A =
array([[140, 113, 147, 138, 133, 112, 142, 130, 111, 130, 121],
       [131, 141, 130, 112, 125, 140, 111, 145, 128, 112, 117],
       [127, 130, 119, 133, 118, 131, 133, 124, 134, 129, 133],
       [129, 129, 117, 130, 124, 126, 124, 119, 135, 131, 128],
       [132, 135, 119, 134, 127, 133, 127, 126, 126, 135, 126],
       [106, 120, 132, 124, 141, 130, 134, 121, 142, 137, 142]])
A[0, 0] -> 140
A[3, 10] -> 128
A[3, 2] -> 117
A[2, 2] -> 119
A[2, 10] -> 133
A[5] -> [106, 120, 132, 124, 141, 130, 134, 121, 142, 137, 142]
A[0, 10] -> 121
A[5, 9] -> 137
A[1, 9] -> 112
A[:, 3] -> [138, 112, 133, 130, 134, 124]
A[4, 8] -> 126
A[3, 1] -> 129
A[:, 2] -> [147, 130, 119, 117, 119, 132]
A[2, 6] -> 133
A[:, 8] -> [111, 128, 134, 135, 126, 142]
A[:, 1] -> [113, 141, 130, 129, 135, 120]
A[0, 8] -> 111
A[:, 0] -> [140, 131, 127, 129, 132, 106]
A[1] -> [131, 141, 130, 112, 125, 140, 111, 145, 128, 112, 117]
A[4, 3] -> 134
A[1, 10] -> 117
A[0, 4] -> 133
A[1, 2] -> 130
A[:, 5] -> [112, 140, 131, 126, 133, 130]
A[5, 7] -> 121
A[2, 7] -> 124
A[3, 0] -> 129
A[2, 5] -> 131
A[3, 6] -> 124
A[1, 3] -> 112
A[4, 0] -> 132

x =
[[121 113 141 115 143 142 135 127 118]
 [125 129 117 144 127 133 111 149 119]
 [117 128 135 134 116 113 113 146 137]
 [134 104 132 123 122 138 129 118 146]
 [117 138 135 114 124 125 123 110 110]]
Rows and columns are counted from 0.
(0, 0) -> 121
(1, 6) -> 111
(4, 2) -> 135
(2, 1) -> 128
(4, 4) -> 124
(1, 7) -> 149
(1, 0) -> 125
(4, 1) -> 138
(4, 0) -> 117
(3, 8) -> 146
(3, 0) -> 134
(0, 7) -> 127
(0, 5) -> 142
(3, 7) -> 118
(1, 2) -> 117
(3, 5) -> 138

m =
[[110 112 143 103]
 [109 107 145 101]
 [109 115 145 104]
 [111 110 139 104]
 [128 125 108 132]
 [128 128 103 133]
 [128 129 102 133]
 [128 129 103 134]]
m[0][0]: 110
m[:, 0]: [110, 109, 109, 111, 128, 128, 128, 128]
m[-8][-1]: 103
m[-1][-1]: 134
m[7][0]: 128
m[-6][2]: 145
m[-1][2]: 103
m[:, 1]: [112, 107, 115, 110, 125, 128, 129, 129]
m[:, -2]: [143, 145, 145, 139, 108, 103, 102, 103]
m[-3][3]: 133
m[5]: [128, 128, 103, 133]
m[-6][-3]: 115

X =
[[138 131 143 112 132 124 117 111 134 115 116 141 136 133 112]
 [122 130 111 149 135 120 123 142 137 121 127 116 136 134 139]
 [107 137 128 126 136 117 117 121 136 118 120 129 134 133 122]
 [128 120 141 112 123 138 138 119 121 137 138 138 119 119 119]
 [133 135 139 118 133 121 121 119 135 121 123 139 136 133 115]
 [106 115 129 131 127 133 126 132 130 126 125 128 127 127 134]
 [112 125 137 117 123 138 134 117 125 134 132 136 121 126 119]
 [130 131 126 131 127 124 127 124 130 129 129 127 127 127 125]
 [113 127 126 130 131 122 121 127 128 119 117 128 134 131 127]
 [121 121 132 123 121 139 143 127 121 144 147 129 115 120 125]
 [132 121 124 128 117 139 141 130 120 138 136 126 116 119 129]
 [115 134 147 106 125 132 128 111 124 127 126 144 119 125 113]]
Rows and columns are counted from 0.
(0, 0) => 138
(0, 5) => 124
(4, 6) => 121
(0, 7) => 111
(6, 12) => 121
(2, 8) => 136
(11, 14) => 113
(2, 2) => 128
(8, 0) => 113
(1, 2) => 111
(2, 14) => 122
(0, 8) => 134
(7, 5) => 124
(10, 2) => 124
(2, 11) => 129
(2, 6) => 117
(5, 5) => 133
(10, 0) => 132
(8, 12) => 134
(2, 0) => 107
(5, 3) => 131
(7, 11) => 127
(9, 10) => 147
(4, 11) => 139
(5, 11) => 128
(8, 3) => 130
(8, 13) => 131
(7, 6) => 127
(3, 12) => 119
(1, 8) => 137
(4, 0) => 133
(11, 9) => 127
(3, 10) => 138
(7, 4) => 127
(1, 3) => 149
(2, 9) => 118
(1, 6) => 123
(6, 2) => 137

data = [117 130 140 137 140 128 109 151]
data[0]: 117
data[6]: 109
data[5]: 128
data[7]: 151

grid =
[[139 140 124 120 146 117 136]
 [133 142 122 117 142 122 127]
 [131 102 146 140 116 142 115]]
Rows and columns are counted from 0.
(0, 0) = 139
(1, 6) = 127
(1, 0) = 133
(2, 4) = 116
(0, 4) = 146
(0, 6) = 136
(2, 3) = 140
(0, 3) = 120

W =
[[118 118 126 135 144 152 123 104 101 153 120 141 129 149 150 158]
 [136 143 124 130 126 106 129 153 149 106 124 124 122 112 122 100]
 [125 123 128 130 131 132 127 118 122 136 128 133 125 135 131 137]
 [141 127 133 115 110 125 135 155 148 114 130 130 134 107 127 108]
 [132 128 131 126 123 128 130 135 134 125 130 129 129 123 128 122]
 [116 137 121 133 139 116 122 110 123 135 134 116 122 139 114 130]
 [114 131 117 144 147 126 120  99 109 140 124 122 120 153 126 146]
 [115 133 120 141 146 125 122 105 114 136 128 120 122 148 122 143]
 [140 131 132 118 112 118 134 152 148 112 132 122 133 108 120 105]
 [123 130 125 133 134 125 125 121 123 130 129 124 127 135 127 131]
 [125 112 143 119 115 150 130 130 124 146 124 151 131 126 150 132]]
Indices start at 0.
row 0 col 0 -> 118
row 9 col 13 -> 135
row 1 col 15 -> 100
row 1 col 2 -> 124
row 4 col 2 -> 131
row 7 col 12 -> 122
row 1 col 4 -> 126
row 6 col 6 -> 120
row 4 col 7 -> 135
row 6 col 15 -> 146
row 3 col 15 -> 108
row 4 col 10 -> 130
row 0 col 11 -> 141
row 4 col 3 -> 126
row 9 col 2 -> 125
row 5 col 5 -> 116
row 7 col 8 -> 114
row 6 col 7 -> 99
row 9 col 11 -> 124
row 2 col 14 -> 131
row 0 col 1 -> 118
row 8 col 15 -> 105
row 1 col 6 -> 129
row 1 col 9 -> 106
row 6 col 14 -> 126
row 0 col 12 -> 129
row 1 col 10 -> 124
row 2 col 8 -> 122
row 1 col 14 -> 122
row 9 col 3 -> 133
row 2 col 3 -> 130
row 7 col 2 -> 120
row 0 col 14 -> 150
row 3 col 7 -> 155
row 5 col 4 -> 139
row 5 col 2 -> 121
row 3 col 13 -> 107
row 10 col 5 -> 150

arr =
[[130 136 130 117 120 136 120 144 120 116 121 130]
 [136 108 148 138 143 110 146 129 114 131 127 143]
 [104 128 112 132 132 135 134 109 145 148 149 103]
 [137 108 148 140 141 110 145 129 114 132 127 142]
 [135 106 148 144 139 103 147 125 111 134 125 142]
 [134 141 128 115 123 140 114 141 129 115 119 127]
 [134 134 144 112 124 134 117 151 116 111 114 142]
 [118 130 146 106 147 132 114 144 130 112 122 136]
 [128 137 135 113 131 136 116 140 129 114 119 130]
 [124 133 139 107 134 133 115 141 133 111 121 136]
 [132 140 129 115 122 138 115 140 130 115 118 128]
 [124 133 151 108 140 132 117 145 125 109 121 138]
 [138 135 138 116 130 133 117 146 114 114 113 146]
 [130 136 134 115 119 137 117 147 124 113 121 135]]
Indices start at 0.
(0, 0)	130
(12, 2)	138
(2, 9)	148
(9, 6)	115
(9, 9)	111
(6, 9)	111
(13, 10)	121
(9, 1)	133
(2, 8)	145
(9, 10)	121
(1, 0)	136
(1, 1)	108
(9, 2)	139
(10, 7)	140
(4, 11)	142
(10, 9)	115
(6, 7)	151
(12, 10)	113
(11, 10)	121
(10, 6)	115
(4, 5)	103
(2, 10)	149
(3, 1)	108
(10, 0)	132
(11, 7)	145
(13, 7)	147
(11, 5)	132
(5, 4)	123
(2, 1)	128
(7, 0)	118
(12, 6)	117
(11, 0)	124
(8, 5)	136
(1, 10)	127
